H: 864, 64, -33, -144, 266
P: 205, 142, 320, 865, 44
A: 864, 142, 64, 231, -145
L: -537, -288, -277, 213, 141
find: 864, 142, 64, 231, -145	A
common A P: 	142
common P A: 	142
find: 864, 64, -33, -144, 266	H
find: 205, 142, 320, 865, 44	P

R: -433, -62, 42, 315, 62, 63, 48, -156, 0, -37, 84, -225, 48, 212, -13, 215, 67, 4, 233, -289, -165, 132, -2, -87, 180, -553, -105, -46, -53, -16, -66, 68, -77, 171, 429, -219, -10, -5, 185, -161, 516, -727, 7, -182, 42, 181, 169, -61
B: -512, -222, -5, 152, 80, 27, -178, -238, -19, -78, 52, -273, 140, 329, 161, 269, -193, 125, 352, -129, -96, 157, 60, 83, 62, -333, -80, 28, 37, -12, -171, 30, -54, 244, 448, -235, -132, 52, 78, 132, 528, -727, 140, -100, 2, 211, 230, 39
F: -116, -28, 135, 45, 69, 92, 147, -27, -62, -139, 221, -57, -27, 83, -148, -63, 217, -20, 15, -13, -46, 154, -102, -20, 284, -112, 26, 50, -12, -53, -9, 11, -35, 50, 163, 17, -4, 14, 164, -313, 270, -727, -138, 5, -55, 181, -71, 31
E: -116, 224, 135, -423, 69, 92, 147, -27, -62, -139, 221, 436, -27, 83, -148, -63, 217, -21, 15, -13, -46, 154, -102, -20, 284, -112, 26, 437, 152, -53, -81, 11, -35, 50, 163, 17, -4, 14, 164, -313, 270, -727, -138, 5, -55, 181, -71, 31
J: -370, -94, 273, 93, 170, 190, 227, -117, -131, -322, 456, -183, -8, 265, -233, -65, 349, 16, 134, -15, -105, 365, -180, -72, 574, -252, 45, 118, 5, -115, -82, 26, -83, 164, 433, -19, -63, 58, 341, 110, 682, -727, -237, 7, -116, 436, -81, 34
S: -512, -222, -5, 152, 80, 27, -178, -238, -117, -78, 52, -273, 140, 329, 161, 269, -193, 125, 352, 252, -96, 157, 60, 83, 62, -333, -80, 28, 37, -80, -171, 30, -54, 244, 448, -235, -132, 52, 78, 135, 528, -727, 140, -100, 2, 211, 230, 39
find: -433, -62, 42, 315, 62, 63, 48, -156, 0, -37, 84, -225, 48, 212, -13, 215, 67, 4, 233, -289, -165, 132, -2, -87, 180, -553, -105, -46, -53, -16, -66, 68, -77, 171, 429, -219, -10, -5, 185, -161, 516, -727, 7, -182, 42, 181, 169, -61	R
find: -116, -28, 135, 45, 69, 92, 147, -27, -62, -139, 221, -57, -27, 83, -148, -63, 217, -20, 15, -13, -46, 154, -102, -20, 284, -112, 26, 50, -12, -53, -9, 11, -35, 50, 163, 17, -4, 14, 164, -313, 270, -727, -138, 5, -55, 181, -71, 31	F

G: 192, -149, -170, 138, -73, -1, -80, -85, 205, -339, -535, 680, -340, -126, -251, 242, 287, -193, 240, -145, -156, 46, 20, -166, 172, -24, 212, -79, -99, 124
C: 224, -254, 134, 9, -28, -365, 642, -389, 7, -309, 144, 10, -43, 245, -59, -8, -150, 129, 184, -240, 42, 147, 229, -120, 346, -207, 110, -531, -61, 116
T: -397, 36, 134, -451, -370, -357, 523, -120, -272, 285, -339, 8, -230, 439, 30, 176, -150, 22, -257, 150, -38, -11, 242, -243, -65, -240, 193, 98, -121, 24
Y: 90, 36, 134, -529, -149, -357, 523, -120, -272, 285, 106, 8, -230, 439, 30, 176, -222, 22, -257, 150, -38, -11, -254, -243, -65, -240, 193, 98, 12, 24
common G Y: 	-149
common Y G: 	-149
find: 192, -149, -170, 138, -73, -1, -80, -85, 205, -339, -535, 680, -340, -126, -251, 242, 287, -193, 240, -145, -156, 46, 20, -166, 172, -24, 212, -79, -99, 124	G
find: -397, 36, 134, -451, -370, -357, 523, -120, -272, 285, -339, 8, -230, 439, 30, 176, -150, 22, -257, 150, -38, -11, 242, -243, -65, -240, 193, 98, -121, 24	T

W: 450, 416, -626, -455, 54
Q: -274, -534, -326, -516, -547
X: -212, -493, -392, -670, -538
U: -132, -537, -690, -492, -680
K: 298, -493, -700, -833, -487
M: 706, 451, -530, -443, 297
D: -533, -212, -719, -670, -534
find: -212, -493, -392, -670, -538	X
find: 450, 416, -626, -455, 54	W
find: 706, 451, -530, -443, 297	M
common X K: 	-493
common Q D: 	-534
find: -132, -537, -690, -492, -680	U

N: -41, 43, 27, 12, -164, 13, -750, 28, 150, 171
Z: -59, 67, -164, -182, -387, 13, -391, 49, 262, -749
V: -36, 13, 250, -98, -749, -1, -178, 27, 131, -163
find: -41, 43, 27, 12, -164, 13, -750, 28, 150, 171	N
find: -36, 13, 250, -98, -749, -1, -178, 27, 131, -163	V

